In the rows, zero is written as 128.
Each row has a class, written after it.
[134,71,100,156,165,147,122,122,143,99,121,92,93,154,152,96,128,131,130,142,143,128,112,145,137,150,134,147,118,121,124,154,137,200,77,125,115,172,162]  linu
[142,210,147,134,115,129,121,116,132,183,163,139,160,131,154,135,132,134,123,119,122,88,121,142,120,134,124,146,133,134,115,112,148,62,117,105,158,84,101]  Zapad
[134,184,136,119,85,128,113,109,131,156,133,146,116,142,110,123,113,114,115,126,123,120,134,120,125,125,126,115,153,172,123,106,116,85,160,130,108,123,137]  tulib
[122,89,150,124,105,94,167,127,87,96,125,184,114,102,104,82,101,108,108,146,133,135,146,138,132,134,122,109,123,113,179,99,139,129,173,140,143,144,160]  Zapad
[134,157,135,132,73,105,144,137,156,130,137,116,179,121,97,174,150,140,142,111,102,110,110,98,92,100,137,97,125,135,120,138,106,58,157,146,133,94,111]  linu
[119,100,132,119,154,113,131,125,136,110,96,114,90,131,107,107,132,124,118,149,157,146,136,139,147,142,144,128,138,129,127,127,122,191,131,120,125,166,154]  rukis
[109,36,116,104,127,89,144,158,155,57,80,103,99,103,66,100,154,126,150,130,150,146,136,124,132,130,134,121,125,104,139,158,102,227,124,138,152,167,136]  Bil
[141,105,128,147,120,135,149,129,102,112,131,160,114,143,142,125,101,125,101,140,116,149,133,124,126,129,118,123,119,132,144,112,144,121,152,146,107,127,142]  vosi
[129,119,136,108,113,120,113,130,150,116,106,133,135,133,61,123,148,139,136,128,123,130,131,100,129,124,141,96,151,153,126,114,86,115,151,147,133,131,122]  kisi
[125,41,104,143,149,140,137,141,137,70,101,91,86,130,132,109,128,130,147,145,140,147,131,132,143,146,126,137,121,110,129,169,129,223,91,140,118,177,159]  Bil
[115,118,119,129,127,100,150,153,160,113,106,103,130,100,107,145,154,136,165,96,149,127,113,132,114,124,122,126,107,98,133,171,129,169,93,97,165,124,98]  tulib
[149,178,142,128,108,112,137,106,88,153,168,167,125,121,161,91,90,119,88,136,125,115,152,138,145,144,115,161,154,136,133,88,162,79,149,136,108,111,133]  Bil
[147,153,130,169,123,192,103,115,137,162,143,113,141,168,181,216,112,142,131,151,90,107,107,103,115,117,124,131,129,161,100,151,115,73,127,133,93,118,137]  vira
[122,131,145,103,131,105,127,135,143,126,124,116,126,120,82,89,135,120,127,121,138,128,130,135,131,126,137,130,139,138,143,96,106,134,141,123,135,128,114]  Milu
[126,102,120,151,142,132,157,133,87,105,147,138,135,117,180,132,111,139,134,127,122,138,127,136,136,144,122,143,110,97,152,151,139,136,102,145,127,130,149]  puz
[147,149,121,165,144,167,123,138,158,165,140,63,155,118,185,203,144,159,158,110,111,102,105,124,113,129,121,148,105,121,113,178,150,126,68,121,141,105,105]  nupiz
[128,169,153,124,107,85,160,132,112,141,149,168,159,92,130,114,123,124,123,112,135,106,132,147,118,129,116,133,118,100,156,110,156,87,137,105,177,95,104]  Zapad
[132,159,146,127,121,128,126,109,114,159,147,157,131,132,134,98,117,118,110,139,134,101,134,149,134,138,125,139,138,132,134,95,145,101,132,117,143,118,134]  Zapad
[121,104,121,127,169,118,126,140,150,114,112,116,129,121,110,113,155,148,146,112,153,132,123,135,137,143,133,135,130,102,129,139,125,176,87,111,161,140,100]  kisi
[136,154,133,142,127,146,126,134,134,144,153,97,141,137,146,148,118,135,141,120,111,119,116,120,124,126,130,133,127,148,131,130,125,99,114,128,113,108,125]  Milu
[134,130,141,142,109,147,130,123,130,134,125,105,124,140,124,176,118,129,124,153,109,128,129,97,128,119,143,105,137,155,116,135,117,100,157,143,102,129,156]  rukis
[137,84,144,143,105,131,146,112,79,105,124,191,106,130,130,142,72,110,95,169,109,144,141,112,123,124,118,108,129,146,159,104,115,92,200,158,77,151,178]  vira
[138,212,132,132,116,109,119,133,179,178,155,94,196,127,127,174,176,160,149,92,116,79,95,128,97,119,142,148,127,121,89,146,128,67,99,101,164,62,70]  linu
[105,66,128,93,132,87,136,156,171,81,70,114,114,105,43,88,180,122,160,126,156,124,125,130,121,122,142,102,118,109,144,144,93,215,122,118,191,156,129]  Zapad
[132,104,124,137,98,130,148,125,78,92,142,159,115,142,128,132,57,120,104,158,97,162,147,94,129,123,127,89,141,160,160,114,126,89,203,174,78,142,201]  lafo
[140,133,110,159,127,172,118,130,129,125,149,92,134,162,168,172,96,146,137,142,98,133,118,103,123,128,131,121,131,146,110,154,133,107,127,142,94,123,156]  lafo
[129,120,127,140,142,149,122,141,149,123,135,80,125,136,135,138,130,136,150,122,124,128,116,131,128,130,132,132,123,135,128,145,119,147,97,121,122,129,129]  Milu
[124,109,133,135,122,138,132,151,148,116,133,83,138,129,112,151,129,132,150,127,109,134,120,109,116,119,139,116,121,141,133,142,109,120,125,137,123,125,134]  Milu
[148,139,129,141,144,174,93,95,113,147,126,150,86,171,170,127,90,120,96,170,125,123,130,135,139,145,122,141,147,174,116,109,116,123,138,130,77,165,171]  vira
[131,146,132,96,144,104,101,116,142,129,112,154,112,134,82,71,139,131,117,133,152,134,143,133,145,147,139,125,165,148,128,90,108,144,140,125,137,147,122]  kisi
[131,103,124,130,122,97,161,147,120,98,127,126,126,100,136,126,125,136,138,120,138,140,135,130,127,135,118,135,117,101,139,154,144,151,118,137,142,127,129]  Bil
[144,137,128,159,126,137,152,135,110,135,150,150,140,136,173,157,111,142,111,117,113,134,120,130,122,128,113,142,107,114,133,127,163,99,120,123,123,96,111]  vosi
[122,35,121,170,102,149,167,159,123,73,123,106,131,125,141,189,116,132,163,139,103,138,114,97,105,116,128,84,88,111,155,192,122,143,123,157,130,140,169]  Zapad
[125,89,108,131,129,131,129,167,192,95,81,79,134,147,90,171,181,154,173,120,126,147,103,97,104,110,144,107,106,125,107,169,96,184,104,130,143,122,107]  vosi
[123,106,132,105,112,74,158,128,89,83,126,177,119,101,92,82,90,116,98,135,136,159,148,127,128,123,125,110,137,116,172,90,128,135,206,144,125,136,146]  lafo
[146,157,120,140,154,143,114,117,127,154,139,143,111,163,168,115,119,138,102,131,136,132,123,150,138,146,122,161,128,138,115,109,155,135,106,111,124,115,119]  vosi
[119,120,133,134,127,124,140,160,182,116,92,59,154,118,95,202,174,151,169,117,130,123,108,99,108,103,147,97,110,119,104,179,103,144,112,122,150,116,109]  rukis
[127,151,122,109,157,129,108,121,144,137,122,110,134,139,128,94,155,137,138,126,148,117,121,151,138,139,135,148,138,120,116,127,109,159,91,125,146,129,116]  puz
[135,110,138,164,125,143,148,137,117,131,136,139,148,121,168,200,114,140,132,132,110,119,116,117,111,116,116,131,101,112,128,154,133,92,130,127,115,115,124]  vira
[145,199,141,91,88,107,106,113,150,154,128,133,138,132,88,106,142,128,122,132,127,112,140,119,127,123,132,128,168,168,103,96,108,87,159,141,119,105,116]  Bil
[119,62,130,135,108,136,140,142,138,94,104,118,118,133,98,131,132,122,145,146,120,129,124,115,120,121,135,92,115,130,143,150,112,151,134,147,138,152,162]  Zapad
[127,122,131,109,110,121,131,127,125,112,120,130,141,128,100,123,138,132,140,135,119,131,130,114,124,119,135,105,135,136,138,127,87,118,146,164,125,122,141]  puz
[124,124,116,121,125,124,122,149,160,103,115,87,143,134,96,148,135,145,146,124,119,136,120,106,111,112,141,106,132,131,116,149,106,143,140,134,138,121,129]  lafo
[127,93,118,139,125,100,153,145,147,94,120,108,139,111,116,133,150,140,146,117,133,126,112,126,110,124,133,120,105,102,133,159,125,153,114,130,149,132,128]  linu
[149,196,139,148,121,155,113,112,132,192,153,113,163,124,165,166,124,142,115,115,106,93,121,132,120,123,123,151,131,143,115,114,149,68,119,125,122,99,106]  nupiz
[134,126,125,151,131,173,116,139,148,135,145,71,132,153,149,168,122,138,152,125,106,124,109,111,124,126,136,124,124,150,118,150,115,120,100,130,104,124,136]  Milu
[136,67,108,155,139,157,136,143,131,90,108,118,96,162,144,143,114,135,126,145,120,160,123,120,127,136,128,115,112,132,133,152,132,176,116,145,104,152,160]  vosi
[144,173,142,111,128,136,92,98,132,156,119,163,110,151,123,118,115,120,101,153,132,117,130,137,130,132,125,135,157,169,113,91,105,109,162,120,103,141,138]  vira
[122,118,144,146,131,102,175,159,111,117,152,123,156,87,145,137,117,136,140,101,126,127,124,136,124,123,120,139,101,88,164,136,153,111,113,117,143,104,104]  Milu
[136,190,127,89,158,142,65,93,152,165,128,121,116,164,124,61,149,127,124,142,150,103,129,159,152,154,141,171,171,159,92,91,99,152,102,117,128,136,129]  puz
[127,80,123,141,102,121,154,149,127,88,124,111,126,117,126,148,119,132,142,138,115,140,137,105,125,125,127,119,126,118,136,157,128,142,134,155,116,139,149]  Bil
[126,152,118,114,136,136,101,109,144,136,106,125,82,151,105,80,126,115,122,132,150,128,131,147,141,141,130,131,150,159,121,117,116,170,120,111,119,161,148]  tulib
[140,148,136,106,124,109,125,117,126,131,116,169,112,144,97,86,124,121,94,133,138,142,135,141,130,132,125,129,143,145,134,78,126,130,164,129,127,121,119]  vosi
[123,62,136,151,104,125,161,154,126,83,111,134,142,114,118,207,115,129,147,145,97,147,124,87,96,103,125,93,105,120,150,165,103,113,169,152,114,134,150]  vira
[145,223,133,113,166,103,113,112,132,202,161,156,158,122,161,103,148,150,118,90,169,92,121,159,141,150,116,173,144,106,107,92,155,93,77,74,161,87,47]  kisi
[133,152,130,106,122,120,107,121,160,133,118,105,124,134,99,102,151,130,131,133,138,116,135,131,132,132,134,144,155,143,103,115,111,146,129,131,128,128,112]  Bil
[120,125,130,111,157,106,119,149,185,126,87,103,142,114,96,154,180,144,153,118,147,114,113,138,110,117,132,136,118,105,106,153,101,169,104,91,168,128,84]  vira
[144,149,141,145,82,134,141,133,122,140,135,124,159,106,130,186,112,139,127,121,90,122,128,104,104,108,125,103,122,146,147,136,127,69,165,163,118,109,139]  nupiz
[135,107,125,121,115,118,130,126,118,101,121,134,100,129,120,101,110,122,120,146,133,140,145,126,137,140,128,125,143,140,133,127,125,152,145,152,107,152,163]  Bil
[123,106,126,112,164,90,139,126,110,99,114,172,103,106,110,63,122,133,117,122,168,153,141,154,151,157,124,134,140,101,162,107,138,186,119,112,151,158,127]  kisi
[126,76,109,119,142,127,124,142,153,86,82,122,90,155,91,101,141,130,125,143,141,163,126,129,129,135,139,114,127,134,130,129,109,205,125,132,125,161,145]  vosi
[126,128,133,116,123,137,114,140,158,125,125,84,130,140,96,127,136,128,149,132,119,128,121,114,122,121,143,119,138,153,127,125,97,133,127,132,119,130,134]  Milu
[141,146,136,141,117,169,103,106,130,160,142,126,121,163,143,125,119,123,121,150,113,98,121,129,134,137,131,128,140,159,113,118,128,101,123,128,122,130,150]  Zapad
[146,190,141,119,130,122,111,105,115,168,158,166,141,136,135,107,116,136,105,125,128,121,137,128,140,148,128,143,161,149,123,86,137,73,137,121,128,110,111]  kisi
[136,159,107,135,171,149,102,127,169,146,126,74,120,142,166,119,160,151,147,117,148,107,118,159,145,154,125,176,138,115,86,160,146,187,45,92,141,134,103]  Bil
[133,129,120,121,161,156,87,130,183,136,104,86,125,157,100,124,172,153,156,120,140,117,115,118,139,139,145,131,144,148,89,139,95,164,78,119,142,143,108]  kisi
[126,101,105,124,175,133,113,144,179,105,86,94,100,153,115,109,165,144,139,122,157,143,113,150,130,141,133,143,118,115,113,146,122,229,77,102,152,146,106]  vosi
[143,129,107,168,152,191,109,112,106,129,156,107,107,173,198,140,78,139,111,146,107,130,125,126,145,143,124,144,134,150,112,137,149,128,114,135,78,146,172]  lafo
[127,122,127,119,165,100,133,134,138,132,108,119,120,88,123,102,142,137,127,116,155,126,132,167,130,146,125,154,121,96,149,130,147,194,104,106,167,140,115]  nupiz
[136,162,132,143,108,99,166,140,97,120,163,150,164,102,156,151,91,145,117,107,116,137,128,123,117,116,116,123,117,102,153,125,161,75,157,127,130,90,115]  lafo
[154,235,156,127,95,143,107,109,128,194,178,128,161,142,134,138,112,129,114,117,98,99,123,113,120,120,130,132,156,182,113,83,124,14,155,136,102,71,115]  Milu
[143,119,129,122,76,134,127,116,111,110,132,140,112,144,109,126,96,115,110,159,98,139,147,95,128,124,128,101,155,177,132,117,109,90,184,178,82,138,175]  Bil
[125,178,137,92,146,94,119,119,133,150,135,138,147,113,119,86,159,136,129,116,150,114,131,156,134,140,132,158,143,108,122,103,115,133,114,116,163,105,95]  puz
[137,143,131,129,138,131,118,128,139,140,133,131,148,132,120,134,144,149,136,114,127,121,121,120,130,136,132,130,138,131,112,125,121,107,113,125,138,118,103]  kisi
[133,145,132,121,147,120,115,119,132,140,132,147,131,131,120,104,137,139,126,120,143,126,131,129,143,143,129,139,147,129,125,104,128,128,116,117,140,130,109]  kisi
[120,137,135,109,115,117,132,146,163,124,119,93,179,117,87,157,180,145,170,108,114,111,113,108,111,107,139,118,127,112,116,148,84,116,119,143,162,94,94]  puz
[146,138,132,147,109,159,114,122,124,140,149,131,138,153,138,159,114,143,127,139,97,128,129,91,130,132,136,111,148,164,116,127,117,66,137,155,101,122,143]  kisi
[124,121,136,100,142,93,127,124,124,111,114,164,112,119,83,70,129,128,116,132,153,145,149,133,145,143,133,120,154,128,149,92,116,151,144,128,141,152,129]  kisi
[118,59,132,117,110,92,154,151,122,66,103,153,122,108,69,115,123,131,134,132,129,166,143,99,126,129,139,86,137,121,166,131,103,149,164,158,133,157,150]  kisi
[138,163,130,135,118,110,143,146,146,139,144,104,155,106,151,152,143,148,145,103,130,107,126,129,124,128,119,150,125,104,116,156,151,117,94,117,150,96,91]  Bil
[130,147,135,137,143,155,114,113,146,148,118,91,117,151,130,146,136,133,120,144,132,120,123,127,139,131,142,135,142,151,102,127,121,137,119,122,111,135,139]  rukis
